Here is a tiny trained network, its code and every weight. The questions are about switching its units off for an input and a class, where a switched-off unit gives its printed mean instead of its output.

import numpy as np


def w(rows, s, z=0):
    codes = np.array(rows[::2]) - 128.0
    scale = np.full(codes.shape[1], s)
    scale[-1] = z or s
    return codes * scale


def f(y):
    return np.maximum(y, 0)


def log_softmax(a):
    a = a - a.max(-1, keepdims=True)
    return a - np.log(np.exp(a).sum(-1, keepdims=True))


def net(x, mask):
    res = np.array(x, float).reshape(1, 8) / 4 @ E
    y = f(res @ A[0][:, :-1].T + A[0][:, -1])
    res = res + np.where(mask, y, B[0][:, -1]) @ B[0][:, :-1]
    return log_softmax(res[-1] @ U[:, :-1].T + U[:, -1])


A, B = {}, {}
E = w([
[199,132,126,192,162,235,66,120,217,90,33,155],'x0',
[129,126,126,124,125,126,128,125,124,125,130,127],'x1',
[150,177,77,205,219,52,228,212,167,140,72,158],'x2',
[70,38,199,177,60,196,183,241,161,136,89,37],'x3',
[36,175,194,142,166,137,39,219,154,175,203,200],'x4',
[129,130,128,128,125,125,128,127,127,127,127,126],'x5',
[173,193,186,178,18,28,69,149,140,98,68,129],'x6',
[77,146,176,60,58,156,224,93,204,149,86,253],'x7',
],0.0041)
A[0] = w([
[175,107,88,101,92,117,216,44,125,115,91,47,63],'neuron 0',
[144,156,83,167,205,56,237,228,155,133,88,146,67],'neuron 1',
[40,171,173,118,164,136,33,242,153,154,191,205,94],'neuron 2',
[97,129,158,94,88,128,194,91,160,141,101,231,80],'neuron 3',
[84,78,99,90,254,237,181,113,90,128,163,132,141],'neuron 4',
[152,180,164,165,15,47,65,156,110,104,71,137,83],'neuron 5',
[119,109,141,140,118,143,144,156,131,133,121,108,3],'neuron 6',
[98,132,153,97,84,135,182,102,159,139,110,223,70],'neuron 7',
[60,120,136,79,95,11,199,143,55,147,229,101,148],'neuron 8',
[98,65,184,173,50,199,181,240,143,152,116,49,48],'neuron 9',
[174,184,104,117,183,84,72,24,108,145,164,220,38],'neuron 10',
[151,110,114,171,211,75,22,144,92,138,146,7,56],'neuron 11',
[168,131,131,179,162,226,71,118,174,120,79,169,144],'neuron 12',
[112,78,137,57,23,191,34,70,116,117,160,87,60],'neuron 13',
],0.0087,0.0023)
B[0] = w([
[193,71,116,174,119,89,173,108,37,113,87,139,221],'neuron 0',
[68,130,236,146,159,175,81,56,76,157,194,158,252],'neuron 1',
[213,61,107,171,112,88,204,61,36,107,81,120,254],'neuron 2',
[133,138,93,126,104,183,122,200,82,90,199,79,229],'neuron 3',
[149,131,163,139,38,27,123,147,228,177,171,112,251],'neuron 4',
[138,96,141,120,80,54,154,134,235,201,193,113,230],'neuron 5',
[118,148,96,106,154,109,130,120,136,125,125,142,144],'neuron 6',
[136,140,91,124,107,181,134,189,92,97,192,93,216],'neuron 7',
[163,140,131,150,146,220,65,148,210,131,3,126,245],'neuron 8',
[79,178,45,35,190,45,106,102,127,74,112,146,252],'neuron 9',
[40,144,76,52,187,49,130,123,138,84,95,128,238],'neuron 10',
[120,151,84,99,75,228,180,207,96,92,205,138,229],'neuron 11',
[147,132,130,139,137,201,94,152,171,157,22,123,229],'neuron 12',
[73,153,222,186,205,157,121,91,86,166,178,176,227],'neuron 13',
],0.012,0.0065)
U = w([
[53,177,53,28,197,42,113,106,131,67,99,144,90],'0',
[132,155,90,119,68,227,166,232,79,84,217,88,99],'1',
[65,141,249,185,187,164,83,50,81,181,182,194,100],'2',
[224,31,110,187,105,83,212,69,47,109,70,125,106],'3',
[145,113,155,124,38,40,134,148,249,213,177,100,115],'4',
[165,145,130,152,145,221,42,157,198,145,2,122,122],'5',
[129,128,125,126,123,128,126,130,123,122,125,122,254],'6',
],0.0065,0.0079)

Each question gives the input, the list of numbers given to net, and the class t.
The units are the neurons (one row each of A and B). Each row of codes is followed by its name. A weight is (code - 128) times the scale printed after its matrix; where a second scale follows, it is the last column's (A, B and U).
mask holds one flag per neuron, in row order. A switched-off neuron (its flag False) gives its mean, the last column of its row in B, instead of its output. The means were averaged over made-up inputs and are rounded, as every weight is.
A unit's drop is (log p(t) with every unit on - log p(t) with that unit switched off) / (log p(t) with every unit on - log p(t) with every unit switched off).
The circuit of an input: a set's keep is (log p(t) with only the set's units on - log p(t) with every unit switched off) / (log p(t) with every unit on - log p(t) with every unit switched off). Starting from the 12 units with the biggest drops (on a tie, the unit counted first), units are removed one at a time, each time the one whose removal leaves the highest keep (on an exact tie, the one counted first), for as long as the keep stays at least 0.8.
circuit, biggest first: the units of the circuit, biggest drop first
most important unit: the unit with the biggest drop
top k neurons: the k neurons with the biggest drops, biggest first
drop of u: that unit's drop, to one decimal
input [3,5,7,6,0,7,8,-4], class 4: most important unit => neuron 5
input [-3,5,6,-1,7,4,3,6], class 3: top 2 neurons => neuron 2; neuron 11
input [1,7,-7,-8,-6,6,0,-2], class 0: top 2 neurons => neuron 10; neuron 1
input [-4,2,-3,-5,4,-4,-6,5], class 4: top 3 neurons => neuron 4; neuron 9; neuron 11
input [6,-1,-8,6,3,7,2,3], class 2: top 3 neurons => neuron 13; neuron 10; neuron 8
input [-6,-2,3,8,8,6,5,6], class 0: top 2 neurons => neuron 9; neuron 0
input [-3,7,-5,-4,6,-1,-4,8], class 1: top 2 neurons => neuron 3; neuron 7
input [2,1,2,-4,-7,-7,4,-8], class 1: top 2 neurons => neuron 11; neuron 2
input [-1,5,6,8,-6,2,8,-7], class 0: top 2 neurons => neuron 9; neuron 4
input [-4,-6,7,4,-4,-1,3,-6], class 2: top 3 neurons => neuron 1; neuron 3; neuron 7
input [-2,-3,3,-4,-5,-3,-7,-6], class 4: top 2 neurons => neuron 4; neuron 2
input [1,7,7,-6,-5,0,6,1], class 2: top 4 neurons => neuron 1; neuron 9; neuron 4; neuron 2
input [2,-2,3,-1,5,-1,-1,-7], class 1: top 2 neurons => neuron 11; neuron 0
input [5,1,4,-1,-4,2,7,7], class 1: circuit, biggest first => neuron 3
input [-6,2,1,8,-5,0,-4,6], class 0: top 2 neurons => neuron 9; neuron 11
input [-4,-4,6,-4,5,1,-5,7], class 1: top 2 neurons => neuron 3; neuron 7
input [-8,-3,-7,3,8,5,2,5], class 3: drop of neuron 1 => 0.4
input [-4,-4,3,0,0,3,-7,3], class 4: drop of neuron 13 => 0.1
input [-2,-7,3,3,4,1,-2,1], class 3: drop of neuron 13 => 0.4
input [1,5,-7,-8,0,7,3,-4], class 0: circuit, biggest first => neuron 10
input [2,4,-5,-2,-6,1,-8,-4], class 4: drop of neuron 1 => 0.2
